Each row is followed by roughly how far along a hidden order it lies, from 0 to 15. A new part has a new order.
In the rows, 128 means zero.
[133 183 135 122  76 143 206  52 143 140  97 126 140 111 110  79 149 131
 138 103 165  69 128 127 114 130  66 125 214] | 11
[134 181 135 108  76 141 238  96 143 137 134 135 133 124 142  98 152 130
 125 105 142  90 113 127 128 133  47 122 222] | 5
[139 174 133 109  97 157 244  86 160 139 106 114 117 109  94  74 192 139
 130 101 234 136 136 127 129 129  54 127 151] | 10
[135 177 136 107 105 167 248 113 150 139 122 126 120 124 113  83 160 137
 128 104 203 156 127 125 125 133  76 127 165] | 11
[136 165 132 110  92 144 198  83 145 136 100 135 116 111 159  82 160 136
 132 114 138 106 124 131 128 129  37 125 200] | 5
[125 168 139 123  89 141 137  85 112 137  71 133 141 126  89  72 186 130
 150 170 147  46 124 128 113 137 103 126 243] | 15
[131 178 140 101 129 141 175  94 154 130 125 142 124 117 152  88 153 137
 129 118 129 154 126 128 149 133  68 128 190] | 9
[130 184 138 122  78 133 198  64 121 140 110 128 145 118  69  77 174 129
 139 102 173  75 125 127 117 134  92 125 245] | 14
[129 181 137 110 108 137 154  84 147 137  89 135 135 112 127  86 167 129
 137 116 146  79 131 129 120 134  85 127 183] | 8
[129 173 139 109 132 137 162 111 146 131 108 135 127 113 137  93 172 133
 132 118 154 125 126 129 134 132  80 126 150] | 3
[128 169 138 102 139 174 173 159 141 136  70 122 126 117 138  78 175 136
 137 113 205 176 142 126 129 141 120 128 138] | 14
[131 166 134 107 112 160 204 110 142 140  95 133 115 119 152  82 170 134
 134 114 134 111 127 129 122 134  75 124 181] | 7
[129 170 139 107 109 186 216 160 141 143  98 127 123 134 136  83 165 134
 132 103 189 170 128 125 136 138 104 124 195] | 15
[131 175 142 107 136 145 166 124 151 128 131 141 128 117 150  86 160 133
 134 125 150 157 130 128 137 134  92 128 156] | 6
[129 171 137 111 125 161 191 144 140 139  96 133 125 125 138  87 161 134
 128 110 146 138 127 126 132 136  88 125 172] | 8
[133 181 138 109 113 140 211 119 149 132 157 140 130 127 135  97 145 134
 126 110 144 141 123 127 141 131  67 124 195] | 5
[130 171 135 109 124 158 173 126 141 137 104 137 124 121 144  91 179 132
 133 122 139 145 127 128 130 134  96 126 156] | 7
[131 185 141 110 125 140 168  96 150 131 113 140 126 116 148  92 170 133
 132 125 135 133 128 129 138 131  80 126 165] | 6
[130 166 140 109 138 140 142  96 157 127 124 142 123 117 154  85 169 134
 130 125 104 138 126 128 142 134  81 128 170] | 7
[129 185 140 123 102 135 153  80 122 137  83 126 151 116  75  78 163 129
 146 111 196  76 137 127 114 137 109 127 206] | 14
[130 173 139 109 138 135 171 104 154 129 103 141 127 117 153  87 159 135
 131 121 122 152 129 129 147 132  73 128 180] | 8
[135 168 135 116  90 140 203  85 151 141 131 130 123 109 127  97 183 135
 134 111 158  99 124 130 130 128  58 126 157] | 0
[131 169 139 119  95 143 185 121 140 142 121 136 132 124 146  99 176 132
 134 113 116  62 120 129 131 131  68 124 183] | 0
[131 166 136 109 107 180 221 148 142 143  78 125 117 127 132  69 175 135
 131 109 182 135 130 127 131 135  89 125 166] | 13
[131 172 137 107 109 169 203 131 150 141  92 122 121 114 133  83 175 136
 134 110 183 144 130 128 125 135  86 127 159] | 10
[131 165 137 106 105 189 206 150 141 145  79 128 117 129 143  77 180 137
 133 111 213 158 132 126 128 134  83 126 183] | 15
[131 171 134 111 116 147 210  94 149 136  93 130 119 110 126  84 177 136
 133 113 188 139 134 129 127 133  83 127 147] | 8
[127 162 135 107 136 162 143 123 146 137  69 127 120 118 143  80 181 136
 136 118 176 149 134 129 126 136 114 127 147] | 12
[136 169 137 102 115 135 199  89 153 135 118 137 122 113 134  84 158 136
 129 111 157 153 127 128 139 129  55 126 190] | 8
[133 172 137 106 103 146 216  99 150 136 114 134 124 111 125  93 168 132
 132 112 170 121 126 129 128 131  68 125 177] | 4
[131 178 136 121  90 138 144  75 130 140  80 127 139 106  87  72 173 129
 145 115 164  50 132 129 114 132 108 126 199] | 13
[133 179 139 106 136 130 182 101 156 131 126 138 132 112 120  99 166 132
 136 116 175 133 131 128 131 132  89 128 136] | 2
[131 172 139 109 128 142 189 108 154 131 129 133 126 118 142  94 171 134
 131 113 151 128 126 129 138 133  67 127 179] | 4
[126 157 140 109 125 144 158 147 138 134 127 144 129 129 172 105 154 130
 128 119  92  75 119 130 136 136  84 123 195] | 2
[134 186 135 114  98 133 195  45 152 140 102 121 137 107 106  77 171 131
 133 109 188  84 134 127 121 130  53 127 173] | 9
[131 172 135 112  97 143 214 113 145 139 120 141 122 121 150  90 160 132
 130 111  93  82 115 130 128 130  58 123 217] | 3
[146 191 131 114  24 161 255 110 155 155 163 126 117 131 109  83 152 138
 121  80 206 139 106 126 136 126   1 121 255] | 9
[135 183 138 105 130 128 215  89 161 130 169 130 132 110 110  97 177 134
 129 109 202 148 132 128 133 132  75 128 140] | 3
[137 181 139 102 121 138 238  96 161 131 162 136 126 120 126  90 152 136
 128 110 161 190 127 127 143 130  56 127 198] | 8
[134 183 137 103 118 134 182  77 158 135 133 125 134 106 117  92 172 134
 132 115 195 107 132 128 127 131  83 129 157] | 4
[127 167 136 105 119 169 191 135 147 141  75 129 117 119 144  81 168 137
 135 115 185 137 130 127 133 135  95 125 158] | 12
[133 174 142  96 134 141 192 102 159 124 128 147 126 118 150  53 155 137
 126 122 123 168 130 127 151 132  55 129 188] | 10
[129 178 135 112 120 135 154  80 149 132  85 130 139 110 124  90 157 129
 135 117 167  93 133 128 125 132  87 127 167] | 7
[128 183 135 115 110 135 134  54 132 132  98 117 150 109  58  72 179 129
 147 113 207  84 136 127 121 134 114 129 187] | 14
[132 169 136 115 116 131 193  96 153 136 117 138 125 117 141  91 162 132
 133 119 147  98 126 130 125 133  66 125 194] | 2
[129 166 140 108 130 142 169 101 154 133 104 140 121 117 152  85 162 137
 133 126 120 144 129 129 136 133  67 127 173] | 7

New part:
[128  77 114  87 135 112 137 165 110 124 132 121 116 133 150 136 138 141
 119 185 112 137 124  53 119 158 145 131 122 119 153 145 101  68 124 131
 131 122  96  91  72  96  91 158 162 164 140 134 120 102  84 120 138 134
 119 128 121 119 136 171 164 135 124 120 140 119 112  92  99 122  96 127
 107 145 117 121 125 148] | 8
[136 132 129 123 128 142 126 183 140  67 122 141 172  94 158 171 107 137
 139 161 128 155 117 127 136 157 150 149 141 137 135 137 116 233 111 142
 149 109 147 102 146 122 133 113 131 127 112 137 147 102 174 120 120 126
 129 149  85 172 122 117 115 134  99 153 131 118 141  91  96 135 104 122
 123 121 126 106 130 146] | 8
[131 137 145 141 118 150 137 137 164 127 136  86 113 174 114 131 107 114
 125 112 108 121 125  79  78  88 120 102 131 118  88  90 113 169 160 160
 138 140  84  12 102 153 148  91 231 210 169 104 134 115  38 118  95 149
 152 165 217 152 183 188  71 116 162 185 135 154 106  48  55 112 123 184
 112 116 108 114 122  90] | 7
[116 163 115 111 151 134 123 122 103 134 158 128 162 155 146 160 121 131
 172 168  27 175 120 184 130 148 125 108 152 140 136 112 116 129 140 113
 105 133 112 173 130 154 112  48  94  96 116 131 129 151 153  39 146 107
  97 159 118 123 114 199  96 127 161 164 127  91 120  93  79 123 160 143
 131 134 117  62 126 188] | 0
[142 129 156 132 139 147 142 139 135 150 134 106 122 137 121  93 143 128
 120 165 178 114 151  74  97  99  66 115 121 120  42  97 163 172 122 129
 113 120 105  64 103 119 132 149 200 244 151 108 138  84  44 103 133 124
 141 130 151 111 162 163 117 131 179 153 158 128 123  27  50 127 103 137
 106 137 145 118 126  98] | 9
[117 109 158 104 180 145 129 171 148 129  92 119 115 121 171 185 155 171
 135 159 125 130 126  87 108 104 142 149 131 151  62 111 168 191 120 131
 179 140 105  54 115 157 135  22 162  82  91 126 139 115 197 201 126 134
 140 130 184 162 174  79 116 113 124 133 154 122 135 101 126 122  44 105
 101 155  94  79 132 148] | 9
[139  99 140 129 184 118 129 118  73  72 217 145 126 168 131 156 145 145
 113 198 143 135 156  99 114 116  79 103 144 137 107 100 112 163  74 138
 106 123 154 167 135 111 119 135 142 193  96 107 124 113  96 149 130 132
 126 143 134  83 136 216 111 135 173 160 125 118 114 156 110 127 141 129
 125 126 113 150 116 151] | 9
[141 161 139 105 123 151 133 125 145 110  99 126  63  77 167 141 127 129
 143 129 139 122 138  89 112 155 187 124 125 200  81 127 110 213 136 107
 173 128 110  33 141 132 144  91 137 150 149 137 144 139  93 172 100 123
 139 119 159 181  77 130  80 112 132 113 155 135 125  89 169 138 133 156
 108 106 110 109 135  71] | 9
[118 173 125 122 125 144 117  97 135 102 129 135 151 105 127 145 134 133
 170 134  94 168  93 134 149 141 161 124 140 143 129 102 127  97  90 126
 125 132 150 172 119  92 106 121 114 163 125 157 140 116 173  76 141  99
 102 155 153 129 107 118  89 121 189 145 119  93 129  44  34 121 147 102
 151 166 152  74 156 188] | 2
[114 181 141 120 124 164 129  89 136 143 154 130 109  92 154 118 149 139
 142 169 143 123 144 108 131 121 124 107 154 170 104 123 126 231  84 123
 147 134 161  91 111 130 127  90 109 149 130 136 162 110  96 131 137 106
 148 150 111 162 117 138  26 124 161 111 111 121 119  47  40 131 124 133
 112 164 125 103 130  69] | 5
[136 180 141  91 152 124 136 173 128  93 157 126 133 134 142 109 153 146
 112 180 199 163 137 112 129 101 120 126 113 100 116 132 124 206 115 132
 139 120 105  28 116 124 138  79 161 136 122 108 138 100  70 117 136 124
 144 140 120 116 163 141 163 128 190  98 161 128 124 117  93 125  97 118
  80 183 116 133 127 116] | 12
[118 224 142 125 133 154 127 104 121 116 157 129 134 145 133 142 148 133
 131 180 166 170 137 108 124 109 102 118 121 147 120 115 103 130 130 140
 124 113 107  63 126 132 148  37 167 152  99  98 152  93  53 121 135 123
 139 168 149 111 155 153  85 126 146 151 133 135 113  99  48 118 171 125
 132 172 123  91 130 118] | 6
[159  48 145 123 149 125 130 196 139  32 159 140 127 140 108 143 125 159
  92 141 137 136 144 145 150 106 139 130 126  88 113  95 159 240  86 153
 136 100 121  89 138 108 157  76 118 145  96 106 131  89 168 144 112 132
 153 138  65 109 153 162 122 131 162  95 108 130 138 145  85 134 134 133
  85 146 152 155 119 129] | 15
[133   1 178 176 153 170 124 131 119 118 153 106  67 180  93 152 130 152
 125 175  72 109 146  81 136  97  68  99 150 146  39  56 180  77 100 121
 153 129 135 184 111 128 113 114 162 173  92 135 120 117 204 163 115 135
 117 126 123 104 155 116 111 124 125 154  71 101 132 105 144 134  45 159
 100  92 118  94  97 161] | 9
[131 112 136 121 126 122 138 204 156  65 116 132 117 114 133 144 122 119
 111 126 189 162 109  56 129 104 134 143 132  83 174 118 127 152 129 165
 145 121 146  77 109 117 143  89 181 202 155 116 130 110 134  85 109 134
 141 167 143 166 162 110 136 139  86 133 108 144 110 116  61 114 100 123
 114 141 145 140 118 128] | 13
[150 137 166 140 154 144 120 156 134  52 121 142 116 104 138 178 117 142
 155 156 170 133 104  78 132 158 121 141 134 147  57  78 149 176 128 141
 161 122 164 109 167  62 132 134 140 187 102 154 136 107 116 124  96 139
 124 143 158 153 137  61 110 116 158 180 168 128 147 105 106 130  64  96
 154 136 126  96 150 167] | 9
[108  98 145 143 141 161 128 107 143 156 105 106  83 141 133 145 132 141
 143 130  20 125 122  74 115 130 158 109 139 135  99 106 147 132 152 107
 160 144  68 111  59 128 108  64 155 136 134 140 131 137 153 142 115 122
 110 132 161 146 132 129  89 109 131 137 104 107 124  62 102 120 102 152
 116 119 109  70 117 149] | 2
[146 126 158 119 109 123 130 167 149 104 150 125 113 139 116 134 121 144
  87 165 134 137 143 117 142  61 146 132 132 139 159 111 108 184 119 133
 160 116 124  61 119 126 140  99 123 100 126 115 141 146 115 144 126 139
 139 134  71 124 107 167 138 121 167 117 110 145 113 155 141 127 126 171
 116 134 118 118 119 103] | 13
[146 201 147 150 155 139 120 135 129  94 151 136 141 125 108 151 138 164
 132 147 126 119 129 139 131  78 127 121 142 129  67  77 153 136  69 143
 142 136 152 120 132 116 145  60 117 197 111 140 162 132  80 165 118 122
 154 152 157 136 170 124  85 112 230 131 112 122 125 127  60 128 116 103
 128 176 127 118 150 140] | 10
[148 119 143 106 142 122 118 174 121  35 178 132 173 113 141 183 102 137
 134 182 179 142 119 125 140 146  98 130 173 143 117  98   1 177  77 140
 144 118 191 151 149 109 120 177 109 169  96 154 145  97 145 120 110 128
 136 152  85 132 111 155 107 134 120 185 108 133 144 161  92 135  90 137
 155 131 118 123 139 144] | 9
[143 182 103 103 147 124 131 134 133  85 157 121 163 127 117 111 141 138
 141 141 161 144 122 153 137  80 151 123 124 108 113 103  81  80  32 150
 120 122 116  71 120 102 139 106 172 189 126 122 137 107  93 136 141 112
 140 146 122  84 136 177 119 118 213 123 138 120 117  90  60 124 162 140
 104 191 138 136 146 113] | 10
[152 107 165 140 136 149 133 169 130  66 109 124 106 137 146 158 115 148
 127 113  90 120 140  59 107 168 159 118 120 112 115 137 188  73 170 140
 144 119 107  63  89 106 133  76 131 190 140 122 108 132  79 133  73 138
 123 130 177 166 179 132  94 133 143 177 174 150 127  66  87 122  99 105
 124 119 119 101 130 147] | 9
